Below is a small trained network, with its code and all its weights. Each question gives an input and a target symbol and asks what happens when units are switched off, that is, made to give their printed mean instead of their output.

import numpy as np


def w(rows, s, z=0):
    codes = np.array(rows[::2]) - 128.0
    scale = np.full(codes.shape[1], s)
    scale[-1] = z or s
    return codes * scale


def norm(h):
    return h / np.sqrt((h * h).mean(-1, keepdims=True) + 1e-5)


def f(y):
    return y / 2 * (1 + np.tanh(0.7978845608 * (y + 0.044715 * y**3)))


def softmax(a):
    e = np.exp(a - a.max(-1, keepdims=True))
    return e / e.sum(-1, keepdims=True)


def log_softmax(a):
    a = a - a.max(-1, keepdims=True)
    return a - np.log(np.exp(a).sum(-1, keepdims=True))


def net(x, mask):
    ids = ['εθξπτφψ'.index(c) for c in x.split()]
    T = len(ids)
    res = E[ids] + P[:T]
    u = 0
    for l in range(2):
        r = norm(res)
        for j in range(3):
            rows = slice(3 * j, 3 * j + 3)
            q, k, v = (r @ M[l][rows].T for M in (Q, K, V))
            z = softmax(np.where(np.tri(T) > 0, q @ k.T / 3**0.5, -1e9)) @ v
            o = O[l][rows]
            res = res + np.where(mask[u + j], z, o[:, -1]) @ o[:, :-1]
        u += 3
        y = f(norm(res) @ A[l][:, :-1].T + A[l][:, -1])
        res = res + np.where(mask[u : u + 4], y, B[l][:, -1]) @ B[l][:, :-1]
        u += 4
    return log_softmax(norm(res)[-1] @ U[:, :-1].T + U[:, -1])


Q, K, V, O, A, B = {}, {}, {}, {}, {}, {}
E = w([
[189,74,124,160,107,78,161,46,104],'ε',
[98,88,154,167,185,199,108,76,107],'θ',
[116,49,208,98,171,44,125,170,135],'ξ',
[63,75,223,112,116,62,72,207,106],'π',
[110,38,211,84,140,137,37,200,130],'τ',
[155,248,18,161,190,176,96,253,16],'φ',
[8,129,107,118,67,117,2,134,154],'ψ',
],0.0041)
P = w([
[249,173,233,150,15,179,171,130,225],'0',
[146,128,181,220,138,63,89,159,192],'1',
[125,112,158,207,145,70,99,160,166],'2',
[100,102,160,185,136,82,120,155,128],'3',
[101,92,153,164,146,95,125,147,112],'4',
[94,83,145,143,149,98,130,135,107],'5',
[88,88,140,126,144,108,132,122,93],'6',
[87,88,135,105,146,109,133,116,89],'7',
[95,87,134,81,146,117,125,111,83],'8',
[91,88,128,62,148,117,124,102,80],'9',
[92,96,128,36,153,121,114,97,73],'10',
[86,98,123,24,149,129,115,93,61],'11',
[78,102,125,4,144,129,112,94,46],'12',
],0.0035)
Q[0] = w([
[174,113,137,108,140,121,156,79,113],'0.h1',
[160,130,79,124,86,173,207,98,141],'0.h1',
[71,135,185,166,189,143,89,175,111],'0.h1',
[121,128,188,89,164,179,133,195,136],'0.h2',
[104,14,168,94,201,58,83,84,56],'0.h2',
[196,239,78,129,99,216,253,217,209],'0.h2',
[122,140,104,80,123,148,125,137,118],'0.h3',
[93,129,113,142,121,129,156,125,96],'0.h3',
[200,167,168,208,122,136,112,156,183],'0.h3',
],0.0046)
K[0] = w([
[188,112,171,78,144,127,151,79,133],'0.h1',
[191,101,156,254,71,89,168,77,168],'0.h1',
[28,119,145,136,193,189,75,171,148],'0.h1',
[155,136,137,230,148,180,142,37,126],'0.h2',
[175,244,38,167,158,169,102,187,99],'0.h2',
[10,2,226,116,95,114,114,20,215],'0.h2',
[97,134,142,96,142,135,156,126,78],'0.h3',
[152,161,136,102,99,147,142,127,122],'0.h3',
[67,65,186,112,114,96,140,76,180],'0.h3',
],0.004)
V[0] = w([
[99,115,127,102,199,174,173,104,160],'0.h1',
[29,123,155,85,134,142,97,159,153],'0.h1',
[182,65,67,121,118,42,108,63,93],'0.h1',
[106,162,117,156,141,196,84,87,167],'0.h2',
[92,80,146,131,92,101,122,113,202],'0.h2',
[184,195,76,88,125,99,85,198,77],'0.h2',
[91,3,180,70,81,108,108,50,215],'0.h3',
[70,80,159,112,90,143,147,62,190],'0.h3',
[112,98,44,125,143,98,121,121,66],'0.h3',
],0.0033)
O[0] = w([
[135,154,110,67,97,115,170,54,131,124],'0.h1',
[195,153,211,115,76,88,137,110,177,188],'0.h1',
[23,159,196,88,185,202,117,118,104,110],'0.h1',
[108,115,111,100,156,58,175,115,86,163],'0.h2',
[125,50,167,79,79,99,99,89,127,8],'0.h2',
[118,232,146,156,164,154,176,175,163,231],'0.h2',
[78,227,88,152,109,220,205,252,190,191],'0.h3',
[138,205,63,141,160,165,184,161,208,140],'0.h3',
[68,110,212,6,107,86,126,100,114,62],'0.h3',
],0.003,0.0016)
A[0] = w([
[127,168,125,161,144,194,166,175,187,3],'0.n1',
[88,221,91,128,157,151,213,157,163,67],'0.n2',
[157,159,166,115,3,116,165,153,205,34],'0.n3',
[241,93,100,103,25,61,202,94,154,113],'0.n4',
],0.005,0.0021)
B[0] = w([
[130,152,154,113,172,110,59,165,58,185],'0.n1',
[142,199,165,179,110,116,145,149,82,253],'0.n2',
[160,107,124,141,46,107,149,53,37,39],'0.n3',
[149,122,221,136,139,94,45,194,255,126],'0.n4',
],0.0053,0.00024)
Q[1] = w([
[67,194,193,86,205,114,190,118,51],'1.h1',
[145,83,90,149,52,157,159,47,236],'1.h1',
[119,80,129,90,110,165,166,61,177],'1.h1',
[71,129,163,63,135,71,114,66,32],'1.h2',
[141,103,89,122,156,158,126,74,69],'1.h2',
[106,171,241,170,204,124,185,118,29],'1.h2',
[115,195,79,137,68,116,184,254,212],'1.h3',
[146,140,151,170,145,116,170,172,157],'1.h3',
[164,108,78,155,99,104,220,51,123],'1.h3',
],0.0089)
K[1] = w([
[89,191,113,12,173,170,142,128,103],'1.h1',
[180,82,157,241,126,111,158,158,157],'1.h1',
[184,124,136,235,157,111,183,133,124],'1.h1',
[70,181,126,17,132,115,91,94,29],'1.h2',
[90,169,159,104,205,119,198,53,105],'1.h2',
[92,129,152,25,167,140,154,167,113],'1.h2',
[61,149,151,174,133,131,126,205,153],'1.h3',
[121,159,127,157,122,110,254,179,121],'1.h3',
[78,31,101,165,149,91,187,37,97],'1.h3',
],0.0075)
V[1] = w([
[172,141,59,80,137,142,113,163,103],'1.h1',
[59,162,85,148,75,80,114,105,112],'1.h1',
[69,102,139,118,99,156,59,145,165],'1.h1',
[144,157,114,108,110,29,144,185,123],'1.h2',
[99,87,145,92,95,91,3,105,91],'1.h2',
[28,220,99,161,97,136,127,186,110],'1.h2',
[219,131,204,117,62,176,119,85,145],'1.h3',
[156,115,210,137,116,91,134,53,128],'1.h3',
[202,135,138,177,97,121,135,88,165],'1.h3',
],0.0057)
O[1] = w([
[93,110,161,237,174,114,105,193,120,70],'1.h1',
[161,141,152,75,179,83,66,164,243,65],'1.h1',
[221,168,171,120,162,131,123,32,153,181],'1.h1',
[65,102,54,60,184,151,134,131,153,3],'1.h2',
[97,106,158,204,223,123,40,130,20,160],'1.h2',
[165,49,51,93,73,78,55,131,143,133],'1.h2',
[80,77,129,118,95,13,180,186,215,166],'1.h3',
[117,100,177,130,156,86,50,217,197,173],'1.h3',
[105,102,168,3,126,66,91,154,157,234],'1.h3',
],0.0044,0.002)
A[1] = w([
[128,98,115,119,171,129,129,103,55,203],'1.n1',
[133,208,125,122,3,130,128,140,110,29],'1.n2',
[143,78,132,70,117,132,134,57,134,42],'1.n3',
[126,123,207,165,171,121,173,99,139,6],'1.n4',
],0.0064,0.0024)
B[1] = w([
[138,66,143,124,61,94,127,113,189,255],'1.n1',
[127,87,230,107,165,6,102,208,253,140],'1.n2',
[114,104,55,212,158,129,82,214,50,141],'1.n3',
[139,65,28,34,103,67,68,169,108,192],'1.n4',
],0.0049,0.0031)
U = w([
[139,137,118,122,115,128,139,148,137,4],'ε',
[111,92,222,114,119,49,130,149,206,168],'θ',
[71,174,91,54,132,157,211,130,136,125],'ξ',
[107,21,4,81,90,93,80,153,95,43],'π',
[135,85,176,150,77,176,165,35,92,179],'τ',
[107,164,141,226,188,139,148,222,67,147],'φ',
[201,226,112,93,193,136,65,106,150,154],'ψ',
],0.005,0.0032)

Each question gives the input, a string of symbols that net reads in full, and the target symbol t.
The units are the heads (3 rows each of Q, K, V and O) and the neurons (one row each of A and B). Each row of codes is followed by its name. A weight is (code - 128) times the scale printed after its matrix; where a second scale follows, it is the last column's (O, A, B and U).
mask holds one flag per unit, layer by layer, with each layer's heads first. A switched-off unit (its flag False) gives its mean, the last column of its rows in O or B, instead of its output. The means were averaged over made-up inputs and are rounded, as every weight is.
A unit's drop is (log p(t) with every unit on - log p(t) with that unit switched off) / (log p(t) with every unit on - log p(t) with every unit switched off).
The circuit of an input: a set's keep is (log p(t) with only the set's units on - log p(t) with every unit switched off) / (log p(t) with every unit on - log p(t) with every unit switched off). Starting from the 12 units with the biggest drops (on a tie, the unit counted first), units are removed one at a time, each time the one whose removal leaves the highest keep (on an exact tie, the one counted first), for as long as the keep stays at least 0.8.
units of the circuit, in order: the units of the circuit, biggest drop first
most important unit: the unit with the biggest drop
top k neurons: the k neurons with the biggest drops, biggest first
which heads matter: for each layer, one digit per head in row order, 1 if its drop is at least 0.15 and else 0, layers parted by /
input ε θ θ ξ ε ξ, target π: which heads matter -> 001 / 100
input ε ψ φ ψ ε ψ ε, target ψ: most important unit -> 0.h2
input θ τ θ ψ ε θ π ε φ ε τ, target φ: which heads matter -> 010 / 101
input θ θ θ φ ψ θ τ θ ξ ψ ξ θ ξ, target ξ: units of the circuit, in order -> [0.h2; 1.h2; 0.h1; 1.h3]
input φ ε φ, target π: units of the circuit, in order -> [0.h2; 0.h1; 1.h2]
input ε φ ε ε θ θ θ τ π θ ψ θ π, target ψ: which heads matter -> 010 / 101
input φ θ ψ θ τ, target ψ: units of the circuit, in order -> [0.h2; 1.h1; 0.h3; 1.h3]
input ε θ θ θ ε ε, target τ: which heads matter -> 111 / 011
input φ τ θ θ ε ε θ θ, target θ: which heads matter -> 010 / 010
input θ θ θ φ ε θ, target φ: which heads matter -> 110 / 100
input π ψ θ ψ θ ε θ θ θ φ ε, target φ: units of the circuit, in order -> [0.h2; 1.h1]
input φ ε θ ε θ θ ε ξ φ, target π: units of the circuit, in order -> [0.h2; 1.h2; 0.h3]
input π ε θ φ ε ξ, target φ: units of the circuit, in order -> [0.h2; 1.h3]
input ψ ψ ε ψ φ, target ψ: units of the circuit, in order -> [1.h1]
input τ ε θ θ φ ξ ε ψ τ, target ψ: units of the circuit, in order -> [0.h2; 1.h1; 1.h3]
input ψ π θ θ ε θ φ ε θ τ, target τ: top 2 neurons -> [0.n3; 1.n1]
input ξ θ ξ θ ε θ θ ε ψ θ ψ ψ, target τ: which heads matter -> 110 / 011
input θ ε φ θ ψ θ ψ, target ψ: units of the circuit, in order -> [1.h1; 1.h3]
input ε ψ φ ε θ ε ψ ε θ ξ, target ξ: top 2 neurons -> [0.n4; 1.n4]
input θ θ θ ξ ξ θ ξ θ ε θ τ ψ, target θ: top 3 neurons -> [1.n2; 0.n1; 1.n4]
input φ θ π, target φ: units of the circuit, in order -> [0.h2; 1.h3]
input θ ψ θ φ ψ ε ε π θ θ ξ θ, target ξ: top neuron -> [0.n2]
input ξ θ τ θ φ θ θ θ, target θ: units of the circuit, in order -> [1.h2; 0.h2; 1.n2]
input θ ε ε θ, target π: top 4 neurons -> [0.n4; 1.n4; 0.n3; 1.n3]
input θ φ π θ ψ θ, target ψ: which heads matter -> 010 / 100
input τ π π θ φ θ θ ε ψ θ θ ε, target θ: units of the circuit, in order -> [1.n2; 1.h2; 0.h2]
input θ θ θ, target τ: units of the circuit, in order -> [1.h1]
